[-3, -2, -3, -4, 2, -9, 0, 2, 0, -3, -3, -5, -3, -1, 0, -2, -11, 1, -3, -5, -2, 4, -4, -5, -1, 2, 5, 1, -1, -7, 1, 3, -3, 0, -6, -2, 5, 5, -6, -1, 4, 1, 0, -1, 4, 0, -4, -5, -6, -1, 3, 0, 4, 2, 1, 7, 4, 0] : <60>
[-3, 7, -3, -3, 3, -5, -2, -11, 2, 1, 9, -4, -1, 0, 2, 0, -22, 1, -15, 4, 1, 2, -1, 4, -7, 4, 0, -1, -1, -1, -3, -1, -7, -2, 3, 3, -1, -2, -2, -1, -4, -3, -4, 0, 5, -1, -2, 9, 0, 2, -9, 3, -2, 3, -3, -4, 10, 2] : <65>
[-1, 6, 2, -3, 5, -4, 0, -12, -1, 1, 7, -2, 3, 2, 1, -3, -12, -1, -13, 2, 0, -3, -1, 15, -2, 2, -1, 0, 1, 3, -6, 0, -1, 3, 0, -2, -6, -6, 1, 1, -1, -1, -2, 1, 5, 6, 1, 9, 5, 4, -13, 3, 1, 3, -2, -5, 3, 0] : <56>
[-3, 2, 0, 2, -3, -4, -3, -11, -2, 1, -1, -2, 2, 0, 1, 2, -14, 2, -6, 2, -1, 2, 0, 2, -2, -1, -2, 0, 0, 0, -2, -1, -1, 1, 0, 3, -1, -4, -2, 0, -1, -4, -2, 0, 2, 0, 0, 13, 4, 1, -7, -2, -3, 2, -1, -3, 6, 0] : <51>
[-2, 3, -3, -3, 1, -2, -3, -5, -2, 1, -6, -1, -1, -6, 0, 6, -15, 1, -8, 10, 3, 4, 0, 4, -5, 2, 0, 1, -1, 2, -1, -3, -1, 0, 0, 0, -6, -2, 2, -1, -2, 2, -4, -1, 2, -4, 6, 7, 2, -1, 1, 4, -6, 4, -2, -2, 10, 2] : <51>
[-5, 5, -3, -3, 7, -11, -7, -5, -1, -1, 13, -3, -2, -1, 0, 2, -32, 0, -23, 0, -4, 5, 1, 16, -4, 7, 0, 1, 2, -1, -3, 0, -8, 3, 2, 0, -4, -3, -3, 7, 5, 2, -4, -2, 8, 1, 4, 9, 3, 2, -15, 0, 1, 8, 0, 3, 12, 1] : <59>
[-2, 6, -1, -2, 7, -5, -4, -10, -3, 0, 5, -3, -2, -1, 0, 0, -17, 1, -16, -1, -3, 4, 0, 4, -1, 5, 1, 3, 1, -3, -3, 0, -5, -3, 4, -1, 4, -3, -7, -5, 3, 3, -3, -2, 8, -3, 5, 9, 4, 6, -17, 2, -1, 8, -2, -3, 15, -2] : <65>
[-2, 11, -3, -5, 10, -5, -3, -6, -5, -2, 1, 0, -3, -1, 3, 7, -26, 3, -20, 2, 0, 3, -2, 2, 3, 4, 3, -1, 1, -3, -1, 2, -5, 2, 0, -5, -1, -3, -4, -1, -1, 2, -3, 2, 8, -3, 2, 6, 5, 0, -10, 0, -1, 8, -1, 2, 16, -2] : <65>
[-3, 5, -2, -3, 6, -12, -2, -13, -1, 2, 1, 0, 3, -5, 1, 5, -15, 1, -12, 3, -6, 3, -3, 6, -1, 4, -1, 2, -20, -2, 1, -3, -5, 0, 1, 1, -2, -6, -1, 1, -4, -1, -5, 1, 3, 2, 2, 11, 7, 2, -14, 0, -2, 2, -2, -4, 7, -1] : <51>
[-3, 6, -1, -4, 3, -4, -1, -13, 0, 1, 3, -3, -6, -2, -1, 3, -23, 1, -14, 6, 0, 6, 6, -4, -6, 3, -2, 0, -2, -4, -4, 1, -3, -4, 3, -4, 1, -3, -4, -3, -2, 2, -2, -4, 5, 0, -5, 9, 2, 0, -19, 3, -5, 4, -3, -4, 12, 0] : <65>
[-5, 6, 1, -3, 5, -3, 0, -14, -3, 0, 9, 0, -1, 1, 0, 1, -27, 2, -21, 10, 2, -4, -4, 7, -3, 4, 4, 2, 2, 0, -2, 2, -7, -1, 2, -7, -3, -3, -1, -2, -1, -1, -8, 3, 2, 3, -3, 13, 6, 3, -11, -5, -1, -2, -3, -4, 14, 2] : <65>
[-4, 2, -1, -3, 0, -10, -2, -17, -1, 0, 5, -2, 6, 0, 2, -3, -28, 6, -12, 1, -2, 3, 1, 11, -1, -1, -3, 0, 0, 0, -2, -2, -2, 2, 0, 4, -1, -3, 3, 4, -4, -2, -5, 1, 2, 5, -6, 13, 5, 0, -14, 1, -3, 0, -2, -7, 10, 5] : <51>
[12, 3, 3, -3, -11, 12, 11, -11, 5, 6, -7, 0, 4, -4, 1, 21, -10, -3, 11, 25, 12, -4, 4, -31, 1, -2, 4, -2, -13, 3, 2, -6, 7, -4, -6, 45, -2, 1, 6, -3, -20, -4, 0, 3, -15, -1, 6, 8, 0, -1, 22, 2, -7, -10, -4, -8, 3, 8] : <65>
[-2, 1, -1, 2, 5, -2, 1, -3, 0, 1, 9, 1, -1, 5, -2, -3, -1, -1, -11, -2, -4, 1, 1, 16, 0, 2, 0, 0, 5, 3, 0, 1, -3, 2, 3, 3, -6, -3, 0, 0, 4, -1, -1, -1, 4, 4, -2, 5, 3, 1, -11, 8, 2, 8, 0, -2, -5, -1] : <56>
[0, 4, -1, -3, 2, -3, 1, -10, 1, 3, 2, 3, 1, -1, 1, 4, -18, 0, -11, 5, 2, 0, 1, 2, -4, 4, 0, 2, 0, -1, -3, 1, 0, -2, 1, -4, -5, -2, 0, -1, 1, 1, -3, -2, 2, 1, -1, 9, 4, 1, -10, 5, -3, 2, -2, -4, 11, 5] : <65>
[0, 7, -1, -2, 4, -4, -2, -17, -1, 5, 3, -1, -1, -1, 0, 5, -23, 1, -11, 6, 1, 6, 0, 1, -3, 3, -2, -1, -4, 2, -4, 2, -2, -1, 4, -3, -3, -5, 1, -2, 2, 1, -5, -3, 1, -4, 0, 10, 4, 0, -7, 3, -3, 4, -3, -2, 13, 2] : <65>
[-1, 8, -1, -2, 6, -6, -2, -9, -4, 2, -4, -3, -2, -2, -1, 5, -22, 0, -15, 5, 0, 6, 2, 4, -4, 6, 0, 0, 2, 0, -4, 2, -8, 1, 0, -3, -1, -5, -3, -3, -3, 0, -4, -1, 5, -2, 1, 10, 5, 2, -13, 2, -4, 6, -3, -3, 15, 0] : <65>
[3, 5, 2, 2, 1, 7, 5, 0, -1, 2, 7, 2, 1, 3, 0, 1, 0, -2, -3, 6, 2, -8, -8, 3, 1, 1, 1, -1, -5, 1, 0, 1, -1, -2, 2, -2, -3, 1, 0, -3, 4, 0, -1, -2, -2, 1, 0, -2, 2, 3, -2, 2, 0, 0, 0, -5, 0, 1] : <56>
[-2, 6, 1, -1, 2, -7, -8, -7, -1, 1, 1, -1, 0, 1, 1, 0, -9, -2, -11, 1, -4, 0, -2, 13, -2, 2, -2, -1, 0, 3, -5, -4, -6, -2, 2, -1, -7, -6, 2, -4, 0, 0, -5, -1, 5, -5, 1, 13, 7, 4, -19, 3, -6, 6, -2, -6, 12, -1] : <51>
[-3, 7, -2, -2, 8, -8, -4, -9, 0, 1, 6, -1, -3, 1, -1, 4, -18, 0, -19, 0, -2, 4, -3, 6, -8, 3, 1, 0, 2, -3, -2, 5, -5, 0, 6, -5, -1, -4, -7, -3, 5, 2, -2, -4, 4, -5, 0, 10, 3, 3, -17, 2, 2, 6, 0, -2, 15, -1] : <65>
[5, 8, -3, -3, 1, -2, -1, -12, 0, 1, -3, -1, 1, -5, 2, 2, -25, 2, -12, 12, 4, 2, 3, -1, 3, 3, 1, 1, -3, 6, -3, -2, 1, 0, -3, -2, -3, -4, 1, -1, -5, -2, -6, 1, -2, -1, 11, 11, 2, -2, 0, 2, -4, 3, -6, -3, 12, 5] : <51>
[-7, 5, 0, -7, 4, -17, -4, -15, -1, -2, -1, -9, 5, 0, 0, -1, -37, 1, -18, -1, -4, 6, -1, 13, 0, 1, -2, 3, 2, 0, -3, -2, -6, 1, -2, 5, -1, -4, -3, 4, 2, -1, -3, -1, 6, 7, 3, 16, 5, 0, -17, 0, 1, 3, -3, -2, 6, 3] : <51>
[-5, 2, -4, -6, 9, -10, -4, -13, -2, 2, 8, 0, -3, 0, 0, 2, -28, 0, -21, -3, -4, 1, -1, 7, -1, 6, 1, 0, 5, -5, -3, 2, -8, 6, 0, 3, 0, -3, -5, 1, -1, 4, -3, -3, 11, 1, -6, 8, 1, -2, -20, 0, 2, 6, -2, 0, 16, -3] : <65>
[3, 6, -3, 1, -1, -4, 0, -10, 1, 3, 2, -3, 0, 2, -5, 5, -14, -1, -6, 2, -5, 3, -4, -9, 0, 9, -2, -1, -1, -4, -2, 4, -2, -7, 1, -2, 3, -3, -3, -4, -4, 0, -3, 0, 2, -3, -5, 3, 4, 2, -8, 3, -5, 2, -4, -3, 15, 0] : <65>
[-7, 7, -2, -3, 4, -8, -1, -12, -1, 3, 8, -1, 0, 1, -1, 0, -20, -1, -16, -3, -2, 1, -3, 9, -1, 7, 1, 0, 4, -3, -4, 2, -6, -1, 1, -2, 0, -3, 0, 0, 4, 0, -3, -3, 7, 0, -3, 9, 3, 2, -16, 1, 0, 3, 1, 1, 9, -2] : <65>
[-2, 6, 0, 0, 0, -4, -1, -14, 0, -1, -4, 0, 2, -1, 0, 5, -25, 1, -8, 9, 0, 2, 0, 2, 0, 1, -1, 2, 2, 3, -1, -2, -3, 1, -1, 0, -4, -5, 3, -2, -3, 0, -6, -1, 0, 1, 4, 12, 6, 2, -5, 7, -5, -1, -2, -4, 10, 0] : <51>
[-6, 6, -1, -2, 6, -8, -2, -11, -3, 0, 10, 0, 2, 3, 0, 1, -11, -3, -15, -6, -6, 0, -4, 16, -1, 5, 1, -1, 5, 1, -3, -1, -6, 2, 4, 1, -2, -5, -3, 0, 3, 0, -2, -4, 9, 4, -8, 9, 7, 3, -24, -1, 2, 2, -1, 1, 6, -6] : <56>
[0, 1, 2, -2, -6, -13, 3, -14, 3, 4, 0, -2, 5, 2, -2, 3, -35, 2, -8, 6, 7, 2, -1, -2, -1, 2, 0, -1, -2, 1, 0, -5, 2, 1, -6, 3, 0, -1, -6, 5, -7, -5, -5, 4, -5, 6, 4, 10, -1, -1, 4, 0, -3, -7, -4, -5, 7, 5] : <51>
[-9, 3, -1, -8, 3, -23, -3, -30, -6, -4, 4, -4, 6, 2, 1, -5, -45, 1, -23, -3, -5, 7, -3, 17, -2, 5, 0, -2, 6, -3, -2, -4, -6, 7, -5, 8, 2, -4, -1, 11, 1, -4, -5, -1, 4, 14, -7, 17, 6, 1, -21, 0, 1, -3, -5, -3, 8, -2] : <51>

[1, 37, -8, -14, -25, -13, 10, 14, 11, 9, -14, 0, -20, 5, 8, 16, -6, 1, -7, -3, 2, 1, -5, 0, 8, -1, 1, -16, 11, 11, -26, 10, 20, 7, 7, -2, 5, 3, -2, 8, -5, -2, 4, 0, -4, -3, 4, 4, -1, -4, -10, -15, -12, 6, 4, -16, 1, -2] : [92]
[0, 14, 1, -1, -9, 9, 2, 6, 8, 3, -2, -1, -2, 3, -2, 5, 1, 6, -2, 1, -5, 4, -7, 16, -6, 0, 5, 0, -2, 3, -7, 2, 7, 4, 6, -6, 2, -4, -9, 4, -11, 2, -8, 4, -1, 2, -10, 3, 0, 8, 4, -24, -4, 1, 7, -2, 2, 0] : [93]
[0, 22, 8, 2, -13, 2, 13, -3, 8, 7, -15, 1, -7, 9, 4, 6, -12, 8, -7, 2, 0, -6, 4, 3, 10, 15, -4, 10, 5, 4, -15, 8, 19, -3, 14, -5, 3, 0, 4, -3, -1, 2, -14, 0, 7, -1, 17, 5, 9, 1, -12, 3, 0, 10, -26, -4, 1, 0] : [93]
[-1, 22, -1, 0, -26, 8, 0, -2, 2, 12, -16, 1, 1, 6, 1, 18, 1, -1, -5, -2, -7, 6, 1, 5, 17, -3, -6, 1, 12, 8, -8, 8, 19, 4, 11, 0, 0, 1, 4, 1, -15, 5, -6, 2, 5, -2, 23, 2, 7, -6, 0, -8, -1, -1, -12, -12, 1, 8] : [92]
[-10, 19, 6, 0, -14, -12, 11, -6, 9, 8, -17, 0, 0, 6, 2, -5, -5, 0, -3, -2, -1, -2, 4, 2, 9, -2, -3, 4, 7, 4, -9, 8, 21, 0, 22, 1, 4, -2, 6, -5, 6, -4, -13, -5, 2, 1, 23, 2, 8, -4, -15, -4, -4, 6, -21, -6, 1, 2] : [93]
[-5, 52, -8, -12, -45, 0, 16, 2, 21, 21, -24, 3, -7, 8, 11, 30, 0, -5, -11, 1, 3, 1, -13, 7, 11, -3, -12, -8, 17, 16, -33, 23, 33, 7, 25, 4, 12, 1, 1, 1, 0, 0, -11, -3, 2, -5, 15, 6, 10, -16, -18, 5, -34, 17, -16, -24, 21, 0] : [93]
[-7, 26, 3, -7, -25, 10, 25, -2, 7, 8, -18, 1, -3, 9, 11, 11, 2, 6, -6, 0, -3, -3, -3, 4, 13, 2, -8, 4, 11, 6, -22, 11, 16, -1, 17, 7, 10, -3, 4, -4, -1, 4, -8, -3, 2, -2, -4, 5, 20, -2, -9, -7, 6, 11, -20, -21, 8, 9] : [92]
[1, 21, -4, -11, -28, 5, 8, 2, 4, 8, -9, 0, -8, 16, 2, 14, -5, 2, -2, -1, -3, -2, -2, 5, 5, -4, -1, -10, 5, 9, -36, 8, 12, 6, 13, -1, -3, -1, -3, 10, -7, 1, -4, -1, -3, -1, 10, 7, 7, -1, 2, -19, 9, 4, -2, -6, -1, 21] : [92]
[10, 21, -6, -3, -16, -5, 7, 11, -3, 8, -17, 4, -15, 4, 0, 12, 0, 5, -3, 0, -8, 2, 0, -6, 14, 2, 6, -19, -3, 13, -29, 7, 11, 4, -7, -11, 3, 1, -2, 8, -7, 1, 4, 11, -8, 0, -3, 3, -1, 7, 0, -38, -6, 4, 16, -10, 2, -3] : [93]
[-8, 44, -6, -9, -28, -5, 18, 10, 22, 19, -17, 0, -26, 8, 10, 22, -6, 1, -11, 2, 1, 0, -10, -4, 9, 1, -8, -7, 14, 11, -11, 18, 27, 5, 21, 2, 7, -3, 3, 12, 1, 3, 3, -3, 5, -2, -1, -1, 6, -15, -20, 18, -37, 16, -17, -14, 14, -14] : [93]
[-5, 23, -1, 4, -15, 4, 14, 4, 25, 12, -15, 5, -5, 3, -1, 14, -1, 2, -5, 1, -7, 0, -1, 1, 4, 2, 2, -13, 4, 11, -26, 11, 16, -2, 14, -1, 7, -4, 5, 1, -6, 2, -6, 4, 3, -3, 10, 7, 3, 2, -5, -15, -15, 8, -7, -6, 7, -6] : [93]
[8, 16, -6, -5, -6, 4, 14, 11, 6, -1, -6, 1, -8, 1, 6, -6, -3, 6, -5, -1, 1, 1, -3, -3, -6, -1, 1, -13, 3, 5, -3, 0, 5, 5, 3, 2, 2, -3, -2, 0, -1, -8, 1, 7, -6, -5, -8, 4, 2, 11, 4, -12, -14, 4, 6, 0, 2, -19] : [92]
[-1, 30, -4, -7, -16, -15, 17, 3, 10, 13, -14, 0, -16, 7, 7, 8, -8, 2, -8, 6, -1, 10, -8, -1, 3, 4, -4, -6, 8, 7, -8, 13, 16, 4, 21, 5, 4, -2, -4, 6, -4, 7, 2, 3, 6, -7, -1, 0, 5, -8, -14, 7, -30, 4, -4, -9, 6, -21] : [93]
